Below are the code and all the weights of a small trained network. Each question names an input and a target symbol and asks about switching units off, where a switched-off unit gives its printed mean instead of its output.

import numpy as np


def w(rows, s, z=0):
    codes = np.array(rows[::2]) - 128.0
    scale = np.full(codes.shape[1], s)
    scale[-1] = z or s
    return codes * scale


def norm(h):
    return h / np.sqrt((h * h).mean(-1, keepdims=True) + 1e-5)


def f(y):
    return y / 2 * (1 + np.tanh(0.7978845608 * (y + 0.044715 * y**3)))


def softmax(a):
    e = np.exp(a - a.max(-1, keepdims=True))
    return e / e.sum(-1, keepdims=True)


def log_softmax(a):
    a = a - a.max(-1, keepdims=True)
    return a - np.log(np.exp(a).sum(-1, keepdims=True))


def net(x, mask):
    ids = ['ΘΣΩαβδημξπτ'.index(c) for c in x.split()]
    T = len(ids)
    res = E[ids] + P[:T]
    u = 0
    for l in range(2):
        q, k, v = (norm(res) @ M[l].T for M in (Q, K, V))
        z = softmax(np.where(np.tri(T) > 0, q @ k.T / 3**0.5, -1e9)) @ v
        res = res + np.where(mask[u], z, O[l][:, -1]) @ O[l][:, :-1]
        u += 1
        y = f(norm(res) @ A[l][:, :-1].T + A[l][:, -1])
        res = res + np.where(mask[u : u + 4], y, B[l][:, -1]) @ B[l][:, :-1]
        u += 4
    return log_softmax(norm(res)[-1] @ U[:, :-1].T + U[:, -1])


Q, K, V, O, A, B = {}, {}, {}, {}, {}, {}
E = w([
[29,158,116,154,117,140],'Θ',
[68,232,119,69,58,116],'Σ',
[107,190,20,152,69,101],'Ω',
[155,149,254,201,185,99],'α',
[127,159,74,153,59,180],'β',
[43,24,139,224,161,120],'δ',
[154,37,190,125,144,186],'η',
[149,10,180,164,199,186],'μ',
[148,96,255,159,83,189],'ξ',
[146,138,84,80,131,180],'π',
[69,21,51,180,36,201],'τ',
],0.0082)
P = w([
[125,144,136,125,134,187],'0',
[149,51,117,171,31,58],'1',
[196,123,120,120,162,128],'2',
[5,165,173,71,133,189],'3',
[150,159,174,180,86,51],'4',
[188,114,81,137,114,151],'5',
],0.011)
Q[0] = w([
[131,18,109,3,96,130],'0.h0',
[197,204,190,171,128,130],'0.h0',
[131,170,125,132,242,245],'0.h0',
],0.0053)
K[0] = w([
[14,131,153,59,67,108],'0.h0',
[234,138,48,135,196,2],'0.h0',
[223,100,194,110,41,144],'0.h0',
],0.0051)
V[0] = w([
[145,173,87,155,182,183],'0.h0',
[133,153,108,158,109,241],'0.h0',
[3,183,105,172,212,230],'0.h0',
],0.0056)
O[0] = w([
[139,160,74,136,236,99,153],'0.h0',
[181,125,229,136,254,114,252],'0.h0',
[121,182,226,63,223,25,249],'0.h0',
],0.0075,0.0036)
A[0] = w([
[77,157,139,144,127,255,214],'0.n0',
[88,140,107,177,97,164,9],'0.n1',
[106,118,144,188,114,90,131],'0.n2',
[88,169,142,187,179,201,254],'0.n3',
],0.0082,0.0028)
B[0] = w([
[114,251,190,69,248,44,216],'0.n0',
[204,71,171,166,115,86,119],'0.n1',
[156,132,53,112,160,152,169],'0.n2',
[130,155,96,144,76,1,254],'0.n3',
],0.0066,0.0048)
Q[1] = w([
[71,109,130,100,86,196],'1.h0',
[216,137,199,209,56,110],'1.h0',
[116,146,2,33,235,206],'1.h0',
],0.0082)
K[1] = w([
[79,49,99,95,125,193],'1.h0',
[255,151,143,167,175,236],'1.h0',
[26,68,136,168,143,66],'1.h0',
],0.0089)
V[1] = w([
[71,133,151,185,82,95],'1.h0',
[150,2,145,157,141,66],'1.h0',
[140,137,184,108,62,116],'1.h0',
],0.0083)
O[1] = w([
[84,104,155,103,166,2,19],'1.h0',
[9,151,102,142,127,151,252],'1.h0',
[90,72,161,73,11,70,234],'1.h0',
],0.0086,0.0011)
A[1] = w([
[124,138,150,62,139,255,5],'1.n0',
[129,171,200,126,85,163,78],'1.n1',
[50,135,81,172,101,173,86],'1.n2',
[155,91,61,22,187,130,50],'1.n3',
],0.0082,0.0032)
B[1] = w([
[189,95,137,45,73,32,135],'1.n0',
[54,98,89,195,136,84,254],'1.n1',
[108,69,107,88,206,163,171],'1.n2',
[50,80,130,195,79,254,89],'1.n3',
],0.0079,0.0011)
U = w([
[162,166,218,68,235,53,191],'Θ',
[6,185,132,49,89,108,71],'Σ',
[75,127,32,140,94,123,156],'Ω',
[187,160,109,241,156,120,21],'α',
[220,188,95,152,133,184,119],'β',
[101,66,89,170,172,81,3],'δ',
[242,75,117,29,96,86,98],'η',
[198,90,131,144,178,173,116],'μ',
[122,109,148,152,2,99,115],'ξ',
[62,145,100,152,93,242,242],'π',
[67,109,88,148,166,173,97],'τ',
],0.0061,0.0026)

Each question gives the input, a string of symbols that net reads in full, and the target symbol t.
The units are the heads (3 rows each of Q, K, V and O) and the neurons (one row each of A and B). Each row of codes is followed by its name. A weight is (code - 128) times the scale printed after its matrix; where a second scale follows, it is the last column's (O, A, B and U).
mask holds one flag per unit, layer by layer, with each layer's heads first. A switched-off unit (its flag False) gives its mean, the last column of its rows in O or B, instead of its output. The means were averaged over made-up inputs and are rounded, as every weight is.
A unit's drop is (log p(t) with every unit on - log p(t) with that unit switched off) / (log p(t) with every unit on - log p(t) with every unit switched off).
The circuit of an input: a set's keep is (log p(t) with only the set's units on - log p(t) with every unit switched off) / (log p(t) with every unit on - log p(t) with every unit switched off). Starting from all 10 units, units are removed one at a time, each time the one whose removal leaves the highest keep (on an exact tie, the one counted first), for as long as the keep stays at least 0.8.
circuit, biggest first: the units of the circuit, biggest drop first
k most important neurons: the k neurons with the biggest drops, biggest first
drop when u is switched off: that unit's drop, to one decimal
input Θ π η Σ Σ, target π: circuit, biggest first : (1.h0; 0.h0; 0.n0)
input Θ Θ ξ Θ η, target ξ: circuit, biggest first : (0.h0; 1.h0)
input Σ Θ η ξ η, target π: circuit, biggest first : (1.h0; 0.h0)
input Θ η η, target η: circuit, biggest first : (1.n0; 0.h0; 1.h0)
input δ α η Σ β, target π: circuit, biggest first : (1.h0; 0.h0)
input δ Σ Θ ξ τ, target Θ: circuit, biggest first : (0.h0)
input α ξ Σ, target Σ: circuit, biggest first : (0.n3; 0.h0; 1.h0)
input ξ Θ ξ η Θ, target ξ: 2 most important neurons : (0.n0; 0.n1)
input β Θ Ω π δ, target α: circuit, biggest first : (1.h0; 0.h0)
input π α Θ Θ β η, target η: 3 most important neurons : (1.n0; 0.n0; 0.n2)
input Σ δ ξ Θ Σ, target ξ: circuit, biggest first : (0.h0; 0.n0)
input α α ξ, target ξ: circuit, biggest first : (0.h0; 1.h0)
input π τ ξ α η, target ξ: drop when 1.h0 is switched off : 0.2
input η Θ Θ Σ Θ π, target π: circuit, biggest first : (1.n3)
input η Ω η ξ ξ, target π: drop when 1.h0 is switched off : 0.4
input δ ξ η μ τ, target π: drop when 1.n0 is switched off : 0.0
input μ Ω η Θ β, target π: drop when 1.n3 is switched off : 0.0
